Below is a small trained network, with its code and all its weights. Each question gives an input and a target symbol and asks what happens when units are switched off, that is, made to give their printed mean instead of their output.

import numpy as np


def w(rows, s, z=0):
    codes = np.array(rows[::2]) - 128.0
    scale = np.full(codes.shape[1], s)
    scale[-1] = z or s
    return codes * scale


def norm(h):
    return h / np.sqrt((h * h).mean(-1, keepdims=True) + 1e-5)


def f(y):
    return np.maximum(y, 0)


def softmax(a):
    e = np.exp(a - a.max(-1, keepdims=True))
    return e / e.sum(-1, keepdims=True)


def log_softmax(a):
    a = a - a.max(-1, keepdims=True)
    return a - np.log(np.exp(a).sum(-1, keepdims=True))


def net(x, mask):
    ids = ['ΘΞΨαδητ'.index(c) for c in x.split()]
    T = len(ids)
    res = E[ids] + P[:T]
    r = norm(res)
    for j in range(2):
        rows = slice(2 * j, 2 * j + 2)
        q, k, v = (r @ M[0][rows].T for M in (Q, K, V))
        z = softmax(np.where(np.tri(T) > 0, q @ k.T / 2**0.5, -1e9)) @ v
        o = O[0][rows]
        res = res + np.where(mask[j], z, o[:, -1]) @ o[:, :-1]
    y = f(norm(res) @ A[0][:, :-1].T + A[0][:, -1])
    res = res + np.where(mask[2:10], y, B[0][:, -1]) @ B[0][:, :-1]
    return log_softmax(norm(res)[-1] @ U[:, :-1].T + U[:, -1])


Q, K, V, O, A, B = {}, {}, {}, {}, {}, {}
E = w([
[89,80,126],'Θ',
[112,150,107],'Ξ',
[93,124,142],'Ψ',
[80,124,123],'α',
[132,158,114],'δ',
[2,150,120],'η',
[166,167,174],'τ',
],0.0033)
P = w([
[161,109,103],'0',
[132,1,150],'1',
[131,167,101],'2',
[85,114,219],'3',
[105,135,47],'4',
[141,126,135],'5',
[89,145,210],'6',
[105,118,59],'7',
[139,157,117],'8',
[92,166,206],'9',
[117,90,81],'10',
],0.0066)
Q[0] = w([
[167,110,51],'h1',
[67,204,192],'h1',
[112,123,112],'h2',
[253,139,115],'h2',
],0.02)
K[0] = w([
[57,163,181],'h1',
[198,30,77],'h1',
[123,137,143],'h2',
[194,218,4],'h2',
],0.018)
V[0] = w([
[20,97,148],'h1',
[66,185,2],'h1',
[123,186,78],'h2',
[187,104,120],'h2',
],0.0099)
O[0] = w([
[69,23,189,123],'h1',
[2,157,61,120],'h1',
[126,85,213,2],'h2',
[58,136,116,75],'h2',
],0.0075,0.004)
A[0] = w([
[255,127,119,28],'n1',
[56,104,250,154],'n2',
[116,216,227,107],'n3',
[65,164,200,102],'n4',
[79,95,64,158],'n5',
[84,25,65,85],'n6',
[69,133,59,155],'n7',
[236,114,8,253],'n8',
],0.0079,0.002)
B[0] = w([
[31,185,162,171],'n1',
[28,186,116,177],'n2',
[182,27,128,160],'n3',
[131,53,115,147],'n4',
[160,152,187,194],'n5',
[241,154,125,206],'n6',
[220,145,171,212],'n7',
[5,25,87,254],'n8',
],0.014,0.0053)
U = w([
[175,3,149,20],'Θ',
[216,177,187,253],'Ξ',
[65,150,151,54],'Ψ',
[106,142,55,73],'α',
[63,151,236,159],'δ',
[77,69,113,120],'η',
[112,216,64,164],'τ',
],0.0073,0.0028)

Each question gives the input, a string of symbols that net reads in full, and the target symbol t.
The units are the heads (2 rows each of Q, K, V and O) and the neurons (one row each of A and B). Each row of codes is followed by its name. A weight is (code - 128) times the scale printed after its matrix; where a second scale follows, it is the last column's (O, A, B and U).
mask holds one flag per unit, heads first, then neurons. A switched-off unit (its flag False) gives its mean, the last column of its rows in O or B, instead of its output. The means were averaged over made-up inputs and are rounded, as every weight is.
A unit's drop is (log p(t) with every unit on - log p(t) with that unit switched off) / (log p(t) with every unit on - log p(t) with every unit switched off).
The circuit of an input: a set's keep is (log p(t) with only the set's units on - log p(t) with every unit switched off) / (log p(t) with every unit on - log p(t) with every unit switched off). Starting from all 10 units, units are removed one at a time, each time the one whose removal leaves the highest keep (on an exact tie, the one counted first), for as long as the keep stays at least 0.8.
circuit, biggest first: the units of the circuit, biggest drop first
top k neurons: the k neurons with the biggest drops, biggest first
which heads matter: for each layer, one digit per head in row order, 1 if its drop is at least 0.15 and else 0, layers parted by /
drop when u is switched off: that unit's drop, to one decimal
input Θ α Ξ Ξ, target Θ: circuit, biggest first => [n3]
input Θ δ α Ξ τ α Ξ Ξ α Θ, target Θ: top 2 neurons => [n3; n8]
input η Θ α Ψ Ξ η Ψ α, target Ξ: circuit, biggest first => [h1; n6; n8]
input Ψ Ψ α Ξ δ δ, target δ: which heads matter => 01
input α Ξ η δ Θ δ α, target Ξ: which heads matter => 10
input Ψ δ η δ Ψ, target Ξ: top 2 neurons => [n6; n5]
input Θ α α α τ Ψ η, target Θ: top 2 neurons => [n3; n4]
input α Ψ Θ α Ψ Ψ α τ α δ, target Ξ: top 2 neurons => [n8; n7]
input α Ψ τ, target Θ: circuit, biggest first => [n3; h2]
input Ξ Ψ τ, target Θ: circuit, biggest first => [h2; n3]
input Ψ α α α Ψ, target Θ: top 2 neurons => [n6; n7]
input Θ τ α α α α Θ α Ψ δ, target Θ: top 2 neurons => [n3; n2]
input α α α α α τ δ τ, target δ: top 2 neurons => [n8; n2]
input Ξ α Ξ η α α α, target τ: top neuron => [n6]
input Ξ η η Ξ α Ξ Ξ Ξ α η Ξ, target Ξ: top 2 neurons => [n6; n8]
input Ξ Θ Ψ Ξ α, target Θ: top 2 neurons => [n6; n2]
input δ Ξ η Ξ δ Ξ, target δ: drop when h1 is switched off => 0.2
input α Ψ Ξ α α δ τ, target Ξ: drop when h1 is switched off => 1.0
input α α η η η α Ξ Ξ, target Θ: drop when h2 is switched off => 0.8
input α η δ Ξ δ τ τ Ξ Θ Θ, target Ξ: top neuron => [n8]
input η Ξ δ α α η Θ α Ξ, target δ: top 2 neurons => [n2; n8]
input α α δ α α η, target τ: drop when h2 is switched off => 0.6
input Ψ α Ξ η, target Θ: top 2 neurons => [n3; n6]
input Θ Ψ δ δ, target Θ: top 2 neurons => [n3; n8]
